Here is a tiny trained network, its code and every weight. The questions are about switching its units off for an input and a target symbol, where a switched-off unit gives its printed mean instead of its output.

import numpy as np


def w(rows, s, z=0):
    codes = np.array(rows[::2]) - 128.0
    scale = np.full(codes.shape[1], s)
    scale[-1] = z or s
    return codes * scale


def f(y):
    return np.maximum(y, 0)


def softmax(a):
    e = np.exp(a - a.max(-1, keepdims=True))
    return e / e.sum(-1, keepdims=True)


def log_softmax(a):
    a = a - a.max(-1, keepdims=True)
    return a - np.log(np.exp(a).sum(-1, keepdims=True))


def net(x, mask):
    ids = ['ΛΞΨαβδεζηθπστφω'.index(c) for c in x.split()]
    T = len(ids)
    res = E[ids] + P[:T]
    u = 0
    for l in range(3):
        q, k, v = (res @ M[l].T for M in (Q, K, V))
        z = softmax(np.where(np.tri(T) > 0, q @ k.T / 2**0.5, -1e9)) @ v
        res = res + np.where(mask[u], z, O[l][:, -1]) @ O[l][:, :-1]
        u += 1
        y = f(res @ A[l][:, :-1].T + A[l][:, -1])
        res = res + np.where(mask[u : u + 4], y, B[l][:, -1]) @ B[l][:, :-1]
        u += 4
    return log_softmax(res[-1] @ U[:, :-1].T + U[:, -1])


Q, K, V, O, A, B = {}, {}, {}, {}, {}, {}
E = w([
[130,113,82,112,174,130,139,145,82,55,175],'Λ',
[137,152,97,117,121,154,59,131,135,121,115],'Ξ',
[92,187,142,131,110,182,98,110,119,158,129],'Ψ',
[101,125,199,146,187,123,152,137,117,100,73],'α',
[140,96,170,168,98,146,103,131,51,84,162],'β',
[104,90,97,106,117,163,139,69,151,142,140],'δ',
[159,135,123,109,104,146,172,161,145,113,134],'ε',
[133,87,161,136,131,175,125,129,47,121,53],'ζ',
[112,126,184,118,152,92,141,145,116,84,201],'η',
[78,134,93,192,131,140,106,150,141,159,117],'θ',
[119,103,150,132,92,56,97,99,155,132,114],'π',
[119,119,136,160,202,83,145,88,3,119,142],'σ',
[190,166,130,121,134,112,130,79,153,140,115],'τ',
[134,63,141,144,211,109,79,141,129,130,180],'φ',
[137,115,156,182,103,146,174,99,144,158,125],'ω',
],0.025)
P = w([
[139,100,160,91,198,94,131,134,11,153,162],'0',
[134,109,159,106,177,109,138,120,39,132,146],'1',
[138,116,153,116,172,122,134,119,58,120,133],'2',
[139,121,155,123,156,126,131,112,74,110,127],'3',
[138,125,146,132,144,131,128,107,92,108,134],'4',
[131,130,139,133,140,134,123,96,111,106,128],'5',
[138,140,136,144,129,141,123,92,128,100,127],'6',
[131,146,129,140,120,145,128,91,142,108,122],'7',
[135,150,119,154,114,142,126,89,157,98,117],'8',
[131,161,112,151,99,138,129,84,173,97,113],'9',
[131,172,103,155,85,152,122,84,187,103,116],'10',
[134,173,95,167,84,153,131,84,194,98,111],'11',
],0.011)
Q[0] = w([
[136,45,224,171,195,121,120,128,42,6,146],'L0H0',
[155,110,137,140,133,149,110,37,119,113,130],'L0H0',
],0.012)
K[0] = w([
[134,171,86,140,34,154,118,114,249,154,119],'L0H0',
[114,127,135,142,114,127,143,133,175,59,116],'L0H0',
],0.016)
V[0] = w([
[254,101,139,129,122,79,186,123,152,106,119],'L0H0',
[55,32,116,139,112,153,222,102,142,127,150],'L0H0',
],0.0058)
O[0] = w([
[254,90,171,138,122,90,160,98,158,85,115,22],'L0H0',
[57,33,150,154,137,155,186,88,136,73,140,254],'L0H0',
],0.0068,0.00097)
A[0] = w([
[116,168,134,2,135,124,191,201,123,65,184,202],'L0N0',
[158,117,104,40,52,141,186,146,122,178,155,172],'L0N1',
[193,148,178,89,157,145,107,136,137,107,120,79],'L0N2',
[95,174,199,128,166,71,165,188,133,121,123,6],'L0N3',
],0.0069,0.0025)
B[0] = w([
[186,115,132,254,135,184,57,64,138,121,115,252],'L0N0',
[68,116,186,164,187,135,100,168,138,15,74,173],'L0N1',
[184,151,137,120,140,100,124,115,124,173,111,185],'L0N2',
[91,137,184,133,184,139,57,44,118,140,79,182],'L0N3',
],0.0085,0.0031)
Q[1] = w([
[174,108,196,253,234,93,58,118,14,82,95],'L1H0',
[29,66,77,233,159,162,71,6,96,127,93],'L1H0',
],0.0074)
K[1] = w([
[137,163,81,92,53,120,132,116,254,147,119],'L1H0',
[51,164,127,207,50,165,144,122,175,75,81],'L1H0',
],0.0079)
V[1] = w([
[97,53,110,219,106,37,72,199,150,164,2],'L1H0',
[130,113,173,53,161,207,146,132,154,160,12],'L1H0',
],0.0045)
O[1] = w([
[73,37,100,247,121,66,57,158,129,157,2,2],'L1H0',
[107,176,191,17,164,168,192,142,155,124,61,240],'L1H0',
],0.0061,0.00055)
A[1] = w([
[127,88,129,106,80,165,88,90,140,158,101,81],'L1N0',
[181,206,117,159,90,120,159,190,150,244,137,109],'L1N1',
[152,94,38,121,229,91,99,206,182,51,253,2],'L1N2',
[137,77,75,151,115,148,131,103,149,210,124,14],'L1N3',
],0.0059,0.0025)
B[1] = w([
[74,181,122,116,130,110,153,160,121,82,162,203],'L1N0',
[109,34,111,127,138,166,168,100,164,126,157,164],'L1N1',
[153,95,164,93,121,200,125,70,92,255,65,252],'L1N2',
[125,100,118,119,121,121,136,122,134,67,150,159],'L1N3',
],0.0088,0.0026)
Q[2] = w([
[100,125,67,35,75,17,244,254,189,165,182],'L2H0',
[143,91,216,196,150,180,166,53,75,145,120],'L2H0',
],0.0089)
K[2] = w([
[135,75,165,124,208,108,131,115,2,146,151],'L2H0',
[114,141,123,131,68,128,155,115,219,135,131],'L2H0',
],0.014)
V[2] = w([
[91,140,200,114,25,48,180,49,98,246,139],'L2H0',
[142,186,194,254,123,176,219,184,126,195,131],'L2H0',
],0.0054)
O[2] = w([
[105,146,167,180,20,121,153,1,123,191,97,2],'L2H0',
[143,160,178,235,142,149,231,211,121,209,162,15],'L2H0',
],0.0069,0.00087)
A[2] = w([
[129,139,160,130,68,131,124,166,54,70,123,105],'L2N0',
[126,155,99,87,141,131,77,144,122,114,127,71],'L2N1',
[167,96,135,121,126,133,150,120,93,117,78,249],'L2N2',
[121,113,163,49,111,2,156,200,194,130,186,216],'L2N3',
],0.0081,0.0015)
B[2] = w([
[96,144,89,54,56,82,136,189,213,195,184,206],'L2N0',
[126,73,219,98,149,77,123,161,7,97,97,183],'L2N1',
[132,125,63,91,80,88,189,171,149,97,111,254],'L2N2',
[116,96,120,203,33,197,56,2,5,129,7,139],'L2N3',
],0.0077,0.0052)
U = w([
[181,125,82,158,107,194,121,104,51,100,118,14],'Λ',
[143,194,107,72,149,97,14,155,113,119,107,196],'Ξ',
[86,254,144,105,118,187,96,118,97,192,148,201],'Ψ',
[112,159,191,126,174,114,137,106,138,125,27,12],'α',
[140,110,133,112,53,80,92,154,124,138,226,209],'β',
[72,71,124,78,138,132,151,76,157,75,161,243],'δ',
[184,118,140,139,177,110,163,194,163,89,158,158],'ε',
[121,132,98,73,81,133,172,168,100,158,46,184],'ζ',
[145,143,199,173,148,98,69,92,140,95,195,2],'η',
[49,108,87,202,146,112,74,174,121,160,114,95],'θ',
[139,106,136,157,56,75,73,73,113,128,70,3],'π',
[113,175,78,136,161,36,166,97,66,120,161,130],'σ',
[229,211,105,80,128,52,134,74,182,152,128,247],'τ',
[143,75,162,84,147,115,85,123,169,222,128,156],'φ',
[132,94,190,175,94,126,205,109,118,137,129,21],'ω',
],0.0084,0.0035)

Each question gives the input, a string of symbols that net reads in full, and the target symbol t.
The units are the heads (2 rows each of Q, K, V and O) and the neurons (one row each of A and B). Each row of codes is followed by its name. A weight is (code - 128) times the scale printed after its matrix; where a second scale follows, it is the last column's (O, A, B and U).
mask holds one flag per unit, layer by layer, with each layer's heads first. A switched-off unit (its flag False) gives its mean, the last column of its rows in O or B, instead of its output. The means were averaged over made-up inputs and are rounded, as every weight is.
A unit's drop is (log p(t) with every unit on - log p(t) with that unit switched off) / (log p(t) with every unit on - log p(t) with every unit switched off).
The circuit of an input: a set's keep is (log p(t) with only the set's units on - log p(t) with every unit switched off) / (log p(t) with every unit on - log p(t) with every unit switched off). Starting from the 12 units with the biggest drops (on a tie, the unit counted first), units are removed one at a time, each time the one whose removal leaves the highest keep (on an exact tie, the one counted first), for as long as the keep stays at least 0.8.
units of the circuit, in order: the units of the circuit, biggest drop first
unit that matters most: the unit with the biggest drop
k most important neurons: the k neurons with the biggest drops, biggest first
drop when u is switched off: that unit's drop, to one decimal
input α φ Ψ θ Λ β ζ τ Λ β α, target τ: units of the circuit, in order	L0H0, L0N2
input Λ π Λ θ ζ ζ, target θ: unit that matters most	L1H0
input ζ Ψ η ε Ξ Ψ δ Λ, target Λ: units of the circuit, in order	L0N0, L1N2
input Ξ η ε η Λ ζ η α, target ε: units of the circuit, in order	L2H0, L0N0, L0N1
input δ φ δ τ θ φ β σ, target θ: units of the circuit, in order	L1H0, L0H0
input Λ θ Λ π η ε Ψ Λ, target Ψ: units of the circuit, in order	L0H0, L1N2
input ε ζ δ δ α, target δ: 2 most important neurons	L1N2, L0N0
input β δ Ξ θ Ψ ζ β β ω Λ, target ω: units of the circuit, in order	L2H0, L0H0
input ζ δ φ β Ψ ε α, target ε: units of the circuit, in order	L2H0, L0N1
input η Ξ β α Ξ α φ Λ η Λ ε η, target ε: units of the circuit, in order	L2H0, L0N1
input τ Λ Ψ ε ε Λ η β, target ε: units of the circuit, in order	L2H0, L0N1, L0N0
input ζ θ π α α Ψ ε Λ δ Ψ β, target β: 3 most important neurons	L2N0, L1N2, L0N3
input σ ζ Ψ θ η δ δ ε Λ, target ε: units of the circuit, in order	L2H0, L0N0
input δ δ θ Ξ β ε Ψ η θ Λ φ, target θ: unit that matters most	L1H0
input Λ β Λ β ζ, target ζ: units of the circuit, in order	L2N2, L2N0
input Λ δ δ η Ψ ε, target ε: units of the circuit, in order	L2H0, L0N0, L0N1
input η ζ δ σ β Ψ Ξ η, target η: 3 most important neurons	L0N0, L0N3, L2N2
input π β ζ η, target η: 2 most important neurons	L0N3, L0N0
input Λ θ Λ ω σ β, target β: 2 most important neurons	L2N0, L1N2
input ε τ π σ δ σ, target δ: unit that matters most	L0H0
input Ψ σ Ψ Ξ Λ α Λ π φ, target φ: 2 most important neurons	L1N2, L0N0
input τ τ Λ φ β Λ, target τ: 2 most important neurons	L0N2, L2N2
input η Ψ ζ ζ β, target Ψ: drop when L1H0 is switched off	0.2
input Λ η ζ ω β τ Λ σ β, target τ: drop when L1H0 is switched off	0.1
